Here is a tiny trained network, its code and every weight. The questions are about switching its units off for an input and a class, where a switched-off unit gives its printed mean instead of its output.

import numpy as np


def w(rows, s, z=0):
    codes = np.array(rows[::2]) - 128.0
    scale = np.full(codes.shape[1], s)
    scale[-1] = z or s
    return codes * scale


def norm(h):
    return h / np.sqrt((h * h).mean(-1, keepdims=True) + 1e-5)


def f(y):
    return np.maximum(y, 0)


def log_softmax(a):
    a = a - a.max(-1, keepdims=True)
    return a - np.log(np.exp(a).sum(-1, keepdims=True))


def net(x, mask):
    res = np.array(x, float).reshape(1, 6) / 4 @ E
    u = 0
    for l in range(2):
        y = f(norm(res) @ A[l][:, :-1].T + A[l][:, -1])
        res = res + np.where(mask[u : u + 16], y, B[l][:, -1]) @ B[l][:, :-1]
        u += 16
    return log_softmax(norm(res)[-1] @ U[:, :-1].T + U[:, -1])


A, B = {}, {}
E = w([
[107,181,162,204],'x0',
[160,67,52,60],'x1',
[80,14,197,112],'x2',
[134,92,51,131],'x3',
[153,117,192,30],'x4',
[254,109,96,176],'x5',
],0.0052)
A[0] = w([
[64,158,108,52,180],'0.n1',
[93,108,78,71,108],'0.n2',
[139,126,130,122,57],'0.n3',
[173,176,163,119,89],'0.n4',
[180,206,193,128,141],'0.n5',
[200,129,200,151,189],'0.n6',
[168,63,114,52,10],'0.n7',
[116,148,110,117,45],'0.n8',
[138,157,38,91,104],'0.n9',
[109,181,131,145,101],'0.n10',
[49,89,253,156,3],'0.n11',
[94,186,24,78,48],'0.n12',
[64,166,142,138,31],'0.n13',
[242,94,168,25,210],'0.n14',
[97,122,147,39,182],'0.n15',
[153,118,108,198,56],'0.n16',
],0.0057,0.0027)
B[0] = w([
[74,172,24,138,216],'0.n1',
[87,97,78,149,177],'0.n2',
[136,125,123,125,128],'0.n3',
[113,157,105,109,152],'0.n4',
[131,181,117,62,193],'0.n5',
[72,212,114,120,197],'0.n6',
[207,32,74,74,173],'0.n7',
[130,102,105,117,129],'0.n8',
[51,90,180,159,183],'0.n9',
[130,68,81,105,161],'0.n10',
[37,97,253,76,193],'0.n11',
[82,95,134,148,179],'0.n12',
[114,132,138,116,155],'0.n13',
[143,90,101,50,252],'0.n14',
[164,134,67,212,218],'0.n15',
[147,160,129,129,156],'0.n16',
],0.0059,0.0039)
A[1] = w([
[135,165,150,172,160],'1.n1',
[134,73,107,172,92],'1.n2',
[165,106,161,148,71],'1.n3',
[154,142,107,213,6],'1.n4',
[153,72,135,108,94],'1.n5',
[157,76,139,89,88],'1.n6',
[140,68,171,167,164],'1.n7',
[144,158,97,121,156],'1.n8',
[176,161,101,236,130],'1.n9',
[113,184,115,46,111],'1.n10',
[135,140,89,193,93],'1.n11',
[89,112,254,182,158],'1.n12',
[168,138,68,142,46],'1.n13',
[125,128,124,129,87],'1.n14',
[49,131,99,108,194],'1.n15',
[162,159,64,119,95],'1.n16',
],0.0095,0.0023)
B[1] = w([
[175,70,113,87,182],'1.n1',
[117,183,145,105,172],'1.n2',
[101,139,117,133,135],'1.n3',
[163,38,169,215,173],'1.n4',
[111,116,102,88,174],'1.n5',
[107,87,82,90,180],'1.n6',
[91,185,125,71,164],'1.n7',
[164,121,141,149,180],'1.n8',
[200,31,167,221,215],'1.n9',
[198,173,156,160,207],'1.n10',
[134,124,146,185,187],'1.n11',
[47,51,254,90,227],'1.n12',
[115,100,182,138,178],'1.n13',
[113,165,159,135,128],'1.n14',
[119,226,98,173,254],'1.n15',
[146,129,204,135,200],'1.n16',
],0.0065,0.0048)
U = w([
[174,47,41,5,174],'0',
[49,110,241,92,187],'1',
[225,194,166,80,111],'2',
[59,154,12,156,107],'3',
[87,117,104,96,79],'4',
[201,70,142,244,159],'5',
[189,147,126,103,2],'6',
[125,228,118,135,160],'7',
],0.014,0.007)

Each question gives the input, the list of numbers given to net, and the class t.
The units are the neurons (one row each of A and B). Each row of codes is followed by its name. A weight is (code - 128) times the scale printed after its matrix; where a second scale follows, it is the last column's (A, B and U).
mask holds one flag per neuron, layer by layer. A switched-off neuron (its flag False) gives its mean, the last column of its row in B, instead of its output. The means were averaged over made-up inputs and are rounded, as every weight is.
A unit's drop is (log p(t) with every unit on - log p(t) with that unit switched off) / (log p(t) with every unit on - log p(t) with every unit switched off).
The circuit of an input: a set's keep is (log p(t) with only the set's units on - log p(t) with every unit switched off) / (log p(t) with every unit on - log p(t) with every unit switched off). Starting from the 12 units with the biggest drops (on a tie, the unit counted first), units are removed one at a time, each time the one whose removal leaves the highest keep (on an exact tie, the one counted first), for as long as the keep stays at least 0.8.
circuit, biggest first: the units of the circuit, biggest drop first
most important unit: the unit with the biggest drop
top k neurons: the k neurons with the biggest drops, biggest first
top k neurons in layer l: the k neurons of layer l with the biggest drops, biggest first
drop when u is switched off: that unit's drop, to one decimal
input [4,2,7,-5,-4,8], class 1: top 2 neurons : (1.n12; 0.n15)
input [5,5,1,4,1,0], class 3: top 2 neurons in layer 0 : (0.n9; 0.n2)
input [5,8,1,-7,7,-7], class 2: most important unit : 1.n10
input [7,5,8,1,-3,5], class 1: top 2 neurons in layer 0 : (0.n15; 0.n1)
input [6,8,-8,-1,4,-8], class 3: top 2 neurons : (0.n1; 0.n12)
input [8,0,5,0,-5,2], class 1: top 2 neurons in layer 1 : (1.n12; 1.n7)
input [-1,3,0,3,1,-3], class 3: top 2 neurons : (0.n1; 1.n15)
input [-6,-4,-1,-5,5,-3], class 7: top 2 neurons in layer 0 : (0.n1; 0.n15)
input [-7,0,-7,-2,6,-8], class 7: top 2 neurons in layer 1 : (1.n10; 1.n15)
input [2,5,-1,-7,3,1], class 2: top 3 neurons : (1.n10; 0.n6; 1.n16)
input [8,3,-2,7,6,2], class 2: top 2 neurons in layer 1 : (1.n9; 1.n10)
input [-3,-1,6,6,-3,1], class 0: top 2 neurons in layer 0 : (0.n1; 0.n6)
input [-2,2,6,7,1,-8], class 3: top 2 neurons in layer 1 : (1.n15; 1.n12)
input [-1,-5,-3,6,3,-8], class 7: circuit, biggest first : (1.n15)
input [-1,-1,0,2,0,-2], class 3: drop when 1.n7 is switched off : 0.0
input [6,-7,-5,5,-5,-5], class 5: drop when 1.n9 is switched off : 0.3
